Below are the code and all the weights of a small trained network. Each question names an input and a class and asks about switching units off, where a switched-off unit gives its printed mean instead of its output.

import numpy as np


def w(rows, s, z=0):
    codes = np.array(rows[::2]) - 128.0
    scale = np.full(codes.shape[1], s)
    scale[-1] = z or s
    return codes * scale


def f(y):
    return np.maximum(y, 0)


def log_softmax(a):
    a = a - a.max(-1, keepdims=True)
    return a - np.log(np.exp(a).sum(-1, keepdims=True))


def net(x, mask):
    res = np.array(x, float).reshape(1, 6) / 4 @ E
    y = f(res @ A[0][:, :-1].T + A[0][:, -1])
    res = res + np.where(mask, y, B[0][:, -1]) @ B[0][:, :-1]
    return log_softmax(res[-1] @ U[:, :-1].T + U[:, -1])


A, B = {}, {}
E = w([
[130,219,162,180,49,145,142,148,113,139,108,125],'x0',
[30,119,156,144,167,208,201,139,126,235,41,142],'x1',
[134,57,230,177,51,124,130,156,204,76,123,55],'x2',
[250,115,193,194,168,254,71,180,164,179,138,92],'x3',
[156,103,81,27,132,170,217,194,141,166,94,133],'x4',
[196,132,32,225,248,120,161,126,200,164,159,114],'x5',
],0.0073)
A[0] = w([
[99,62,65,169,184,70,90,67,162,64,177,112,229],'N1',
[142,129,191,112,115,114,63,75,113,150,143,120,51],'N2',
[161,121,68,133,151,85,181,133,117,127,134,118,94],'N3',
[132,142,133,154,145,63,113,109,75,68,131,138,253],'N4',
[73,89,162,148,109,155,142,116,137,197,1,168,241],'N5',
[121,193,40,132,58,20,181,147,171,131,177,129,149],'N6',
[152,175,153,144,155,217,145,154,129,138,85,109,149],'N7',
[166,167,140,165,148,177,165,92,165,136,112,151,156],'N8',
[172,129,128,119,174,89,85,105,55,106,133,150,174],'N9',
[176,88,159,82,64,112,138,169,182,93,74,49,17],'N10',
],0.0082,0.0022)
B[0] = w([
[120,107,89,67,90,163,170,74,212,74,93,184,250],'N1',
[166,170,133,83,75,97,82,88,159,126,133,120,175],'N2',
[206,157,131,88,105,133,141,72,98,81,159,119,185],'N3',
[131,103,102,57,76,139,125,93,176,93,214,176,216],'N4',
[1,76,159,140,144,76,196,160,126,122,32,117,254],'N5',
[101,161,81,142,72,98,117,96,137,77,152,150,232],'N6',
[106,124,201,98,140,138,187,186,107,169,70,83,213],'N7',
[67,62,92,168,154,163,149,77,95,205,144,104,186],'N8',
[76,122,130,114,115,122,128,97,124,134,128,171,199],'N9',
[122,100,168,79,180,143,166,159,91,123,74,101,210],'N10',
],0.01,0.0086)
U = w([
[140,107,50,142,80,158,132,63,171,62,164,170,249],'0',
[71,23,118,157,166,211,180,177,96,142,1,123,162],'1',
[199,144,141,210,142,176,118,119,140,143,169,94,28],'2',
],0.0073,0.0018)

Each question gives the input, the list of numbers given to net, and the class t.
The units are the neurons (one row each of A and B). Each row of codes is followed by its name. A weight is (code - 128) times the scale printed after its matrix; where a second scale follows, it is the last column's (A, B and U).
mask holds one flag per neuron, in row order. A switched-off neuron (its flag False) gives its mean, the last column of its row in B, instead of its output. The means were averaged over made-up inputs and are rounded, as every weight is.
A unit's drop is (log p(t) with every unit on - log p(t) with that unit switched off) / (log p(t) with every unit on - log p(t) with every unit switched off).
The circuit of an input: a set's keep is (log p(t) with only the set's units on - log p(t) with every unit switched off) / (log p(t) with every unit on - log p(t) with every unit switched off). Starting from all 10 units, units are removed one at a time, each time the one whose removal leaves the highest keep (on an exact tie, the one counted first), for as long as the keep stays at least 0.8.
circuit, biggest first: the units of the circuit, biggest drop first
top k neurons: the k neurons with the biggest drops, biggest first
drop of u: that unit's drop, to one decimal
input [-3,-7,7,3,4,3], class 1: circuit, biggest first	(N10)
input [-1,0,-5,1,3,3], class 2: circuit, biggest first	(N5 N1 N4)
input [-2,-6,0,8,2,-8], class 2: circuit, biggest first	(N5 N1)
input [4,2,-1,-6,8,8], class 0: top 2 neurons	(N6 N3)
input [7,-4,3,5,1,1], class 1: top 2 neurons	(N10 N7)
input [5,0,-5,-2,5,2], class 0: top 3 neurons	(N6 N5 N10)
input [6,2,-3,0,-5,4], class 2: top 3 neurons	(N5 N1 N10)
input [4,-5,-6,6,4,6], class 2: top 3 neurons	(N5 N1 N3)
input [-4,5,-7,-6,4,8], class 0: drop of N3	0.1
input [4,-8,7,5,7,-5], class 1: drop of N10	1.3
input [5,-6,-1,6,2,-1], class 2: drop of N5	1.1
input [-8,-1,-8,-7,8,-7], class 0: drop of N1	0.0
